In the rows, 128 means zero.
Each row of numbers stands for one element and depends on some of the facts below. Use the named rows to name the rest.

Some elements and their rows:
[141 176 159 170 142 133  84  94 135  42  93 226 151 132 102 123  19 118
 134 210 111 116  98 104 133 186 224 148 151  65 172 112 115 134 181] : drasipe
[156 186 190 106 116 116 114  75 151  90  96 154 161 114 157 162  72 158
 133 216 113 116 128 103 149 162 127 158 141 115 126 130 129 133 168] : kogrer
[ 54  95 168 105  93 157 183 152 109  53 100 166  96 171  96 105 155 166
 123  87 125 104  84  82 152  79 135 158 109 164 171 177 118  96 105] : labrabor
[ 41  94 149 115  91 162 167 155 114  71  96 180 105 171 112  85 157 153
 123  92 105 103  89  98 163  75 150 152  95 151 157 162 138 114 105] : zinek
[ 41  93 147 118  97 157 169 162 118  74  99 171 113 172 108  83 158 160
 124  89 114 101  95 109 164  73 151 148 106 145 165 166 142 107  99] : makarul
[145 217 131 163 147 107  59 149 148  49  76 181 157 156  85 140  46 109
 201 141 159 123  57 104  88 248 195 132 198  48 178 144 141  69 139] : mebim
[179 148 143 176 115 113  90 147 116  48  92 178 183 135  95 143  43 121
 162 205 139 102  67 132 125 179 200 106 212  32 167 131 134 117 154] : febal
[134 134 129 115 122 127 144 136 149 116 118 167 140 112 133 121 124 130
 125 151 120 117 102 101 133 103 122 140 120 132 119 145 134 150 130] : nege
[135 147 105 100 120 132 131 172 116  93 120 116 159 102 100 158 133 123
 100 136  99 109 124 108 137 139 107 143 136 156 148 128 121 107 129] : domer
[173 166 139 126 146 108 123 119 171 116 123 169 152  93 130 126  71 127
 114 185 137 129 110 105 115 145 144 139 132 122 129 131 124 148 154] : geklazi
[144 148 132  98 147 129 144 133 153 125 132 153 125 102 179 151 157 137
 130 151 115 113 126  77 144  97  80 160 134 117 114 138 110 144 114] : sufik
[105 202  81 103 136 145  99 177 152 111  99 129 131 119 111 138 138  92
 137  94 112 136 118 107 120 184 112 161 124 152 148 121 124  91 117] : zevu
[139 141 150 118 124 106 144 134 140 136 135 140 172 132 131 113 119 158
 109 147 135 124 119 103 121 120 110 140 135 120 139 132 144 131 134] : klagen
[128 144  96 105 116 132 129 169 111 105 122 121 168 106 104 152 132 113
 103 143  90 110 126 114 136 141 112 138 131 145 136 120 132 115 136] : roraso
[176 160 128 124 126 122 125 117 154 106 114 186 149  82 125 136  78 113
 132 188 120 122  95  98 117 142 134 129 123 124 109 130 129 157 157] : puzis
[150 170 167 169 134 123  89 102 129  43  91 208 167 130 102 130  24 129
 141 211 121 107  91 108 123 189 219 136 162  62 173 126 124 123 172] : nedrorak
[136 144 122  97 157 139 145 126 154 120 139 172 103 103 181 158 159 133
 133 146 115 122 130  72 152  91  80 176 135 114 115 131  98 154 122] : vuna
[131 138  84 110 117 143 116 175 133 108 113 130 159 100 117 141 134 109
 106 149  88 106 126 125 150 130 123 131 124 144 134 121 133 124 128] : rogri

Some facts about the elements:
κ: hangs directly under; Λ: points at; Σ: is of sort; α: comes just before
[geklazi gazaru] κ kikitel
[dison seskol] κ kemu
[supoplom griror tibrotuk tupligun kegoplu] κ kekil
[druzute femok skikim flipek troplil brekazel] κ bodrus
[lisi skivemin] κ nubruple
[lumom lufi troke plitri klostak] κ tenofim
[funo miror bruskun] κ zevemul
[gruskos rutrar pliga plelel] κ radriklis
[zaso sedur nege niso] κ brase
[zanil puflotor klagen stidri skisku] κ pinol
[zuskupal rebre brotal stomos] κ zuvim
[skiskin greple pudos poner] κ kuvu
[trono briflatru nedrorak kufor gromik] κ rogri
[visidrok bruzis dudon febal mibrur grutik fugras] κ zovuk
[pelipum] κ domer
[brufi steka] κ dagrotem
[ratuli ritu stosti vuma beplo brovan] κ kloriplak
[traflik miskan naflur skika likla zudo] κ grina
[muplok fligrek kezus fupir kloplak flista naplis] κ desta
[bruripos flinim gador drasipe] κ tude
[zitadre sagra klaga kezasa klatu lasir] κ skeve
[gena kuru mebok deflen bredata flezunuk flastim steregur] κ drirem
[skisibrir tilo flobram] κ klavuklo
[miku fiflam plosen vuna] κ zilin
[brobo pleger mebim dredo pofloso pake lebros gruplim fledrim] κ zevu
[plimes puzis] κ gadoku
[trabros lagra stufek] κ roraso
[kluvu dreklan klolos trolel tronas skuzudri dasu] κ milar
[teduruk noger makarul] κ kubur
[loklin pumem neklatas] κ goka
[ploklum fasken plamupa] κ zedruk
[drisa grivok] κ pemil
[tuklam natisuk zabu] κ bunu
[kogrer flobal] κ vasok
[dodre labrabor plezo] κ rodeton
[fazu stesokluk] κ grudokis
[basi] κ drodraze
[sogram plabu brave] κ klotas
[skedro kligrer fipek] κ studro
[zonun teklo grazul] κ tetrum
[sufik ladre] κ modrus
[skabrem nituflu vekle briva] κ gikasta
[skofer] κ niflek
[zinek brenomak] κ flafodra
[skevos] κ vuda
[dufek] κ gribi
[buflal] κ bridrun
geklazi Λ [kemu neklatas]
lisi Λ [beplo gromik]
funo Λ [radriklis grutik]
zaso Λ [zanil drodraze stidri trolel fazu plosen kemu miror]
rebre Λ [puflotor trono pumem ploklum]
klotas Λ [flipek ritu]
skeve Λ [brave tibrotuk visidrok]
pemil Λ [bredata zovuk vekle brufi klaga]
seskol Λ [pleger kloplak skuzudri]
traflik Λ [pliga gazaru beplo]
muplok Λ [skisku skedro]
bruripos Λ [stosti sagra kufor]
gena Λ [rogri troplil lumom]
klagen Λ [gribi domer zitadre kegoplu]
skisibrir Λ [bredata klolos]
brobo Λ [kluvu pumem poner studro]
kloriplak Λ [kezasa pelipum tenofim vuna]
fligrek Λ [puflotor kezasa sagra gazaru kloplak vuna]
bruzis Λ [gazaru tuklam lebros]
plimes Λ [natisuk poner]
kikitel Λ [kezasa flipek pudos zonun troke]
dreklan Λ [tetrum tibrotuk tenofim goka]
niflek Λ [stosti flipek ploklum kegoplu]
desta Λ [druzute zuvim pudos brufi]
dredo Λ [flobal brave stomos]
kuvu Λ [kloplak studro pake neklatas]
pofloso Λ [noger niso]
naflur Λ [lagra drodraze]
fupir Λ [bunu tenofim modrus zedruk]
deflen Λ [gribi zuskupal]
kogrer Λ [stidri greple ploklum klaga supoplom milar]
mibrur Λ [kezasa modrus briflatru]
basi Λ [skiskin tuklam]
skika Λ [brenomak stesokluk supoplom]
nedrorak Λ [lagra gazaru plezo]
gador Λ [dodre bunu]
steka Λ [skikim kemu]
skabrem Λ [supoplom]
nituflu Λ [stidri stosti]
tilo Λ [kluvu]
stufek Λ [plelel]
flobram Λ [bredata roraso radriklis]
flezunuk Λ [zuskupal]
zudo Λ [sufik vuda rodeton gromik]
flista Λ [tibrotuk sufik zevu ploklum mebim]
flastim Λ [druzute]
plamupa Λ [noger]
plabu Λ [brufi kufor]
brekazel Λ [flobal teklo kuru gromik]
vasok Λ [flinim fazu poner tronas stesokluk]
grudokis Λ [kubur]
skevos Λ [tupligun beplo supoplom labrabor]
gikasta Λ [trono kligrer klolos ratuli]
briva Λ [drodraze pumem gadoku skiskin klatu kuru]
klavuklo Λ [pudos]
naplis Λ [zuvim domer plosen labrabor]
drasipe Λ [flobal stomos skiskin studro vuna zedruk]
fugras Λ [teklo fazu]
steregur Λ [brotal febal]
grivok Λ [stidri klatu]
lasir Λ [fazu]
buflal Λ [gruplim]
Σ 416 <- geklazi trono bruzis rutrar pleger fasken sagra dodre brovan zonun puzis kligrer dasu steregur
Σ 376 <- dison lumom zanil rebre brufi zitadre miskan trabros pudos mebok pofloso gazaru flobal stesokluk neklatas niso sufik vuna tilo skikim kufor plabu kegoplu plelel grutik teklo plezo grivok buflal
Σ 133 <- supoplom skisibrir fligrek klolos labrabor plamupa zinek makarul
Σ 961 <- druzute puflotor plosen tupligun gador flastim gromik zabu poner
Σ 853 <- funo zaso seskol lufi dreklan mebim febal nedrorak nituflu stufek flobram drasipe
Σ 40 <- gruskos griror fiflam loklin naflur brotal kogrer bruskun beplo fazu basi tronas fledrim grazul
Σ 928 <- sedur pelipum traflik bruripos brobo femok stidri ritu miror kezus natisuk klaga mibrur trolel flezunuk ladre
Σ 78 <- ratuli teduruk pumem bredata lagra klostak skabrem troplil lasir
Σ 541 <- gena skivemin plimes kluvu dredo vuma tuklam kezasa skedro pliga zudo flipek brave briva naplis dufek
Σ 548 <- miku dudon stosti drisa fupir sogram gruplim brekazel skofer skuzudri skevos skisku
α (each to the one after it):
griror > tupligun > tibrotuk > kegoplu > supoplom
puflotor > stidri > zanil > klagen > skisku
briflatru > nedrorak > trono > gromik > kufor
seskol > dison
brufi > steka
skivemin > lisi
femok > brekazel > troplil > druzute > skikim > flipek
teduruk > makarul > noger
greple > poner > pudos > skiskin
rutrar > pliga > gruskos > plelel
loklin > neklatas > pumem
ploklum > plamupa > fasken
troke > plitri > lufi > klostak > lumom
miror > bruskun > funo
drisa > grivok
pofloso > fledrim > pake > pleger > mebim > dredo > gruplim > lebros > brobo
tuklam > zabu > natisuk
kogrer > flobal
gazaru > geklazi
fazu > stesokluk
trolel > tronas > dasu > kluvu > dreklan > klolos > skuzudri
brovan > stosti > ratuli > beplo > ritu > vuma
sogram > brave > plabu
likla > skika > miskan > naflur > traflik > zudo
skedro > kligrer > fipek
niso > nege > zaso > sedur
kloplak > kezus > fligrek > muplok > naplis > flista > fupir
stomos > brotal > zuskupal > rebre
puzis > plimes
vuna > miku > fiflam > plosen
labrabor > dodre > plezo
stufek > lagra > trabros
flobram > skisibrir > tilo
flezunuk > mebok > deflen > flastim > gena > kuru > steregur > bredata
klatu > kezasa > zitadre > klaga > lasir > sagra
vekle > briva > nituflu > skabrem
grutik > bruzis > visidrok > mibrur > febal > dudon > fugras
teklo > grazul > zonun
zinek > brenomak
drasipe > flinim > bruripos > gador
ladre > sufik

Rows to name:
No name comes twice in this set of rows, the named rows included.
[142 147 139  92 153 137 142 133 168 119 120 152 112  89 182 151 151 133
 127 169 116 120 113  74 147  87  95 162 125 139 127 148 101 147 111] -> teklo
[132 155 149 106 149 110 133 124 161 154 147 127 161 123 184 129 145 161
 107 158 131 124 142  94 145 110  84 163 141 109 132 123 130 141 119] -> rebre
[137 147 132  98 133 136 140 125 156 133 117 158 135  89 182 148 153 122
 134 169 103 110 111  86 151  87  90 143 115 128 102 140 122 156 115] -> niso
[177 161 165 101 135 126 111 114 168  54  89 157 128  85 157 184  86 142
 158 207 126 102 102  98 154 140 128 148 162 121 133 158 112 127 146] -> fazu
[117 152 109 114 118 132 122 149 127 123 125 122 173 114 115 126 122 126
  88 149  88 116 145 123 145 143 122 148 115 147 141 105 134 122 139] -> gikasta
[191 154 123 124 141 102 128 135 151 101 137 171 149  99 117 152  83 129
 133 170 145 125  98  95 104 146 120 135 163 105 124 136 124 142 153] -> trono
[150 124 113 118 154 124 139 166 159 102 143 157 122 122 136 130 136 145
 125 130 143 123 113 103 135 104 116 152 156 115 147 145 116 132 113] -> skiskin
[152 145 151  96 151 119 145 137 160 127 125 123 136  97 177 150 150 151
 121 164 131 117 115  88 134  93  87 152 144 132 133 150 112 129 110] -> zanil
[181 160 130 121 133 107 130 129 146 103 122 178 152  93 118 153  81 125
 133 174 130 124  98  99 110 146 120 132 143 116 118 132 125 147 155] -> kligrer
[198 141 115 135 156  87 123 156 154 111 160 151 170 121 116 148  95 150
 134 151 166 125 112 110 109 154 114 137 193  83 137 128 138 132 145] -> sagra

The same elements again, as new rows of numbers:
Named rows:
[107 133 139 138 133 132 137 135 106 123 122 128 128 118 123 141 114 143
 128 118 120 108 129 121 136 136 145] : gromik
[109 127 136 127 145 132 124 125 147 149 128 121 108 111 122 113 122 118
 145 156 128 129 110 130 121 127 111] : drodraze
[115 115 130 127 124 134 123 125 136 130 134 114 119 138 141 111 133 109
 123 166 149 172 118 113 116 136 107] : pemil
[137 130 119 130 136 128 136 132 121 134 118 148 119 130 127 134 127 135
 137 122 108 131 125 122 131 138 129] : noger
[113 128 137 125 145 136 121 125 144 149 131 122 111 109 128 116 122 120
 139 155 127 127 107 126 121 124 112] : studro
[114 127 134 127 150 135 124 122 144 147 128 124 111 113 128 115 124 117
 144 153 129 128 108 128 124 130 113] : pinol
[ 84 155 142 146 119 127 158 148 100 103 121 148 125 131 149 155 111 130
 136 112 133 122 125 121 119 127 129] : skuzudri
[216 110  78 139 130 111 132 148 174 162 127 124 153 131 167 123 157 125
  67 143  91 135 108 123 117 116 125] : fligrek
[ 67 122 138  93  85 143 121 134 116  64 144  81 141 152 147 132 127 162
 134 134 147 115 144 129 158 131 147] : funo
[153 135 127 121 134 136 118 117 129 130 121 148 127 126 117 128 124 122
 129 112 121 122 131 118 130 119 118] : briflatru
[153 135 124 119 135 135 117 116 127 129 120 148 127 128 118 126 125 123
 132 113 124 126 131 118 131 119 118] : troke
[182 129 113 118 147 109  96  94 185 121 149  84 141 111 149 107 155 147
 119 142 123  62 152 166 163  84 147] : niso
[114 117 145 117 134 135 115 126 111 119 125 150 128 134 114 140 116 127
 150 101 130 109 133 124 141 142 139] : tupligun
[106 144 135  95 114 144 117 119 127  98 127 116 136 131 122 125 118 140
 147 110 138 101 131 135 147 116 128] : griror
[108 115 141 121 129 135 111 132 110 116 127 147 119 131 111 137 113 132
 152 106 131 119 135 126 139 131 137] : poner
[139 130 119 152 142 126 142 134 120 142 120 135 128 114 129 132 123 140
 118 124 113 125 121 127 126 130 138] : skiskin
[ 91 139 126 107 117 141 137 131 121 104 125 117 129 133 133 132 123 154
 154 118 123 106 125 137 149 136 137] : gruskos
[ 74 158 138  91  94 169 144 147  84 110  99 166 130 145  92 138  92 117
 159  84 138 164 103 101 111 148  95] : skivemin

Rows to name:
No name comes twice in this set of rows, the named rows included.
[100 120 129 112 124 137 113 132 125  99 124 127 133 131 125 132 115 141
 161 104 136  98 125 142 149 126 138] -> tronas
[120 109 135 121 121 145 118 130 141 131 141 115 129 128 150 123 127 117
 100 163 138 152 107 102 115 126 111] -> kloriplak
[146 110 136 126 120 103 105 151 124 137 123 137 141 154 109 137 133  94
 113 101 128 140 136 116 125 152 137] -> skika
[ 67 126 133  99  86 130 124 134 112  61 136  82 135 162 142 122 131 154
 151 135 156 132 154 137 159 141 147] -> nituflu
[ 83 136 140 141  91 133 151 162  95  88 132 133 140 147 163 157 115 126
  97 124 145 147 127 100 110 125 131] -> fupir
[174 145 123 122 150 121 115  93 149 172 182  73 146 127 152 112 173 144
 135 125 118 110 170 213 151 138 149] -> mebok
[ 66 150 125 126 103 160 164 165  75 114  90 157 128 134 111 144  85 136
 153  93 129 167  90 107 110 152 113] -> kluvu
[154 138 126 121 134 129 118 115 127 130 118 148 125 134 115 124 129 116
 134 113 127 132 134 122 131 127 118] -> ploklum
[130 116 132 109 103 115 175 109 119 116 118 161 126 121  66 149 142 145
 118 135 121 110 143 113 109 138 139] -> pake
[ 85 149 138 148 123 130 155 145  99 107 118 143 128 126 143 150 108 134
 135 111 136 124 122 122 122 127 133] -> dudon
[186 128 107 121 147 114 101  83 183 116 148  88 140 117 155 104 158 148
 125 147 130  73 154 167 162  86 141] -> brufi
[174 107 114 125 152 107 100 106 184 132 153  92 141 108 149 116 154 149
 122 138 120  55 144 174 161  94 158] -> flobal
[ 61 164 132 137 103 146 178 166  76 115 101 162 130 136 125 154  94 121
 146  93 138 163  98 113  96 148 108] -> vuma
[ 98 141 133 119 126 133 141 137 121 116 125 101 146 118 133 136 118 148
 127 114 123  89 118 138 144 136 151] -> beplo

